Here is a tiny trained network, its code and every weight. The questions are about switching its units off for an input and a class, where a switched-off unit gives its printed mean instead of its output.

import numpy as np


def w(rows, s, z=0):
    codes = np.array(rows[::2]) - 128.0
    scale = np.full(codes.shape[1], s)
    scale[-1] = z or s
    return codes * scale


def norm(h):
    return h / np.sqrt((h * h).mean(-1, keepdims=True) + 1e-5)


def f(y):
    return np.maximum(y, 0)


def log_softmax(a):
    a = a - a.max(-1, keepdims=True)
    return a - np.log(np.exp(a).sum(-1, keepdims=True))


def net(x, mask):
    res = np.array(x, float).reshape(1, 6) / 4 @ E
    u = 0
    for l in range(4):
        y = f(norm(res) @ A[l][:, :-1].T + A[l][:, -1])
        res = res + np.where(mask[u : u + 7], y, B[l][:, -1]) @ B[l][:, :-1]
        u += 7
    return log_softmax(norm(res)[-1] @ U[:, :-1].T + U[:, -1])


A, B = {}, {}
E = w([
[253,91,161,153,138,133,214,146],'x0',
[152,114,115,81,75,66,139,51],'x1',
[51,158,206,187,124,109,187,97],'x2',
[106,163,163,82,52,234,180,112],'x3',
[127,128,125,132,126,127,130,133],'x4',
[160,159,158,184,88,127,92,117],'x5',
],0.0071)
A[0] = w([
[179,185,201,228,2,136,6,118,4],'L0N0',
[189,94,60,64,169,164,64,122,199],'L0N1',
[132,152,52,66,124,66,177,75,61],'L0N2',
[29,62,32,93,177,131,246,143,123],'L0N3',
[170,152,161,174,220,224,65,50,125],'L0N4',
[199,136,173,161,162,147,104,82,22],'L0N5',
[118,197,110,105,201,24,121,164,74],'L0N6',
],0.0068,0.0037)
B[0] = w([
[222,210,243,159,160,189,2,138,211],'L0N0',
[121,122,123,199,163,167,95,88,254],'L0N1',
[161,229,176,55,129,66,145,126,172],'L0N2',
[164,118,247,88,224,153,35,170,212],'L0N3',
[104,94,58,119,216,127,163,202,181],'L0N4',
[146,94,179,116,139,167,108,155,154],'L0N5',
[99,76,125,200,140,144,52,152,192],'L0N6',
],0.0074,0.005)
A[1] = w([
[85,151,82,139,144,200,92,211,190],'L1N0',
[111,88,218,238,102,93,136,131,136],'L1N1',
[181,71,113,152,115,80,207,185,91],'L1N2',
[167,125,139,103,45,36,115,54,109],'L1N3',
[117,73,155,155,84,1,77,119,171],'L1N4',
[109,233,84,203,163,88,224,71,2],'L1N5',
[179,156,187,167,59,111,140,123,120],'L1N6',
],0.0073,0.0043)
B[1] = w([
[138,145,145,126,41,1,175,130,253],'L1N0',
[52,86,87,108,227,119,122,37,230],'L1N1',
[181,53,108,182,70,119,177,54,163],'L1N2',
[100,201,73,132,133,65,139,196,175],'L1N3',
[139,95,116,180,156,79,141,176,211],'L1N4',
[59,162,191,144,91,151,126,78,133],'L1N5',
[168,205,105,69,167,129,154,108,193],'L1N6',
],0.0081,0.0057)
A[2] = w([
[118,125,169,94,25,254,164,133,41],'L2N0',
[204,90,61,111,83,171,68,167,134],'L2N1',
[136,130,38,115,100,131,69,140,107],'L2N2',
[154,209,100,51,100,134,132,122,77],'L2N3',
[94,130,135,229,164,196,178,241,139],'L2N4',
[108,200,151,93,70,225,200,146,105],'L2N5',
[114,122,138,132,171,94,169,232,2],'L2N6',
],0.0094,0.003)
B[2] = w([
[167,51,89,180,181,107,92,140,210],'L2N0',
[7,177,169,128,204,129,181,82,223],'L2N1',
[77,129,199,164,125,122,193,131,189],'L2N2',
[120,102,88,187,131,90,137,178,217],'L2N3',
[171,196,51,83,112,131,158,121,253],'L2N4',
[96,71,50,179,175,105,84,144,250],'L2N5',
[148,143,109,155,99,96,147,144,210],'L2N6',
],0.011,0.0042)
A[3] = w([
[198,123,195,49,79,162,150,168,93],'L3N0',
[91,146,131,133,126,113,255,104,153],'L3N1',
[135,89,82,4,147,99,125,193,140],'L3N2',
[78,149,123,120,109,2,60,150,133],'L3N3',
[224,92,99,120,144,144,191,60,7],'L3N4',
[236,72,131,118,133,156,199,85,72],'L3N5',
[105,59,148,41,179,142,160,190,141],'L3N6',
],0.0083,0.002)
B[3] = w([
[172,82,127,122,170,181,45,81,132],'L3N0',
[90,141,130,104,149,100,138,65,181],'L3N1',
[190,200,119,145,81,110,91,153,154],'L3N2',
[174,91,121,76,48,224,180,112,254],'L3N3',
[58,100,148,60,42,162,86,255,173],'L3N4',
[87,108,208,111,19,199,83,165,170],'L3N5',
[178,199,174,180,219,150,99,95,156],'L3N6',
],0.0097,0.0088)
U = w([
[186,10,50,213,170,96,71,141,74],'0',
[199,203,193,130,198,175,10,167,153],'1',
[73,85,154,96,61,178,98,151,254],'2',
[60,141,155,147,212,157,188,46,59],'3',
[185,212,38,84,86,61,160,162,8],'4',
],0.013,0.003)

Each question gives the input, the list of numbers given to net, and the class t.
The units are the neurons (one row each of A and B). Each row of codes is followed by its name. A weight is (code - 128) times the scale printed after its matrix; where a second scale follows, it is the last column's (A, B and U).
mask holds one flag per neuron, layer by layer. A switched-off neuron (its flag False) gives its mean, the last column of its row in B, instead of its output. The means were averaged over made-up inputs and are rounded, as every weight is.
A unit's drop is (log p(t) with every unit on - log p(t) with that unit switched off) / (log p(t) with every unit on - log p(t) with every unit switched off).
The circuit of an input: a set's keep is (log p(t) with only the set's units on - log p(t) with every unit switched off) / (log p(t) with every unit on - log p(t) with every unit switched off). Starting from the 12 units with the biggest drops (on a tie, the unit counted first), units are removed one at a time, each time the one whose removal leaves the highest keep (on an exact tie, the one counted first), for as long as the keep stays at least 0.8.
circuit, biggest first: the units of the circuit, biggest drop first
top k neurons: the k neurons with the biggest drops, biggest first
k most important neurons of layer l: the k neurons of layer l with the biggest drops, biggest first
input [4,2,2,2,-6,2], class 2: circuit, biggest first	(L3N4)
input [4,-2,5,7,-1,6], class 0: circuit, biggest first	(L2N5 L2N0)
input [6,7,-1,-2,-2,0], class 4: top 3 neurons	(L1N3 L0N2 L1N6)
input [7,6,3,-2,4,-4], class 2: top 3 neurons	(L1N2 L3N5 L3N4)
input [7,-5,-3,-1,3,-7], class 1: top 3 neurons	(L0N3 L3N3 L3N6)
input [-5,4,-8,4,0,-6], class 3: top 4 neurons	(L2N1 L2N2 L0N1 L1N1)
input [-7,0,0,6,-1,-8], class 1: circuit, biggest first	(L0N3 L3N6)
input [7,3,3,-6,-7,-2], class 2: top 3 neurons	(L3N5 L3N4 L1N2)
input [-4,-7,5,2,5,4], class 4: top 2 neurons	(L2N4 L0N4)
input [0,-4,-4,0,-8,3], class 3: circuit, biggest first	(L2N1 L0N3)
input [8,-3,6,8,2,-5], class 0: 2 most important neurons of layer 1	(L1N4 L1N0)
input [7,2,7,8,7,1], class 0: top 3 neurons	(L2N5 L2N0 L1N0)
input [-4,6,4,-6,7,-8], class 1: circuit, biggest first	(L0N3 L0N2)
input [-7,1,7,5,1,8], class 1: 2 most important neurons of layer 2	(L2N1 L2N2)
input [6,-8,6,0,-2,-6], class 4: circuit, biggest first	(L2N4)
input [-1,2,-2,8,-5,7], class 0: top 4 neurons	(L2N5 L2N0 L2N3 L0N3)
input [-5,-4,0,-3,-7,0], class 2: top 3 neurons	(L3N3 L1N0 L1N3)
input [-1,-7,-7,-4,-7,3], class 3: top 3 neurons	(L2N1 L2N2 L1N4)
input [5,1,-1,3,4,3], class 2: top 3 neurons	(L3N4 L3N5 L0N3)
input [1,2,-8,3,-4,-8], class 1: circuit, biggest first	(L3N6)
input [-6,-8,-7,0,-1,-1], class 4: top 3 neurons	(L1N0 L0N4 L1N1)
input [0,-5,1,8,-4,8], class 0: top 3 neurons	(L2N5 L2N0 L0N3)
input [8,-6,-5,3,5,-3], class 2: circuit, biggest first	(L3N5 L3N4)
input [5,-8,-2,-5,-6,5], class 4: 2 most important neurons of layer 0	(L0N4 L0N3)
input [-2,-3,1,-7,0,-8], class 1: 3 most important neurons of layer 2	(L2N5 L2N3 L2N0)
input [-6,8,5,7,5,6], class 4: 3 most important neurons of layer 2	(L2N3 L2N1 L2N2)
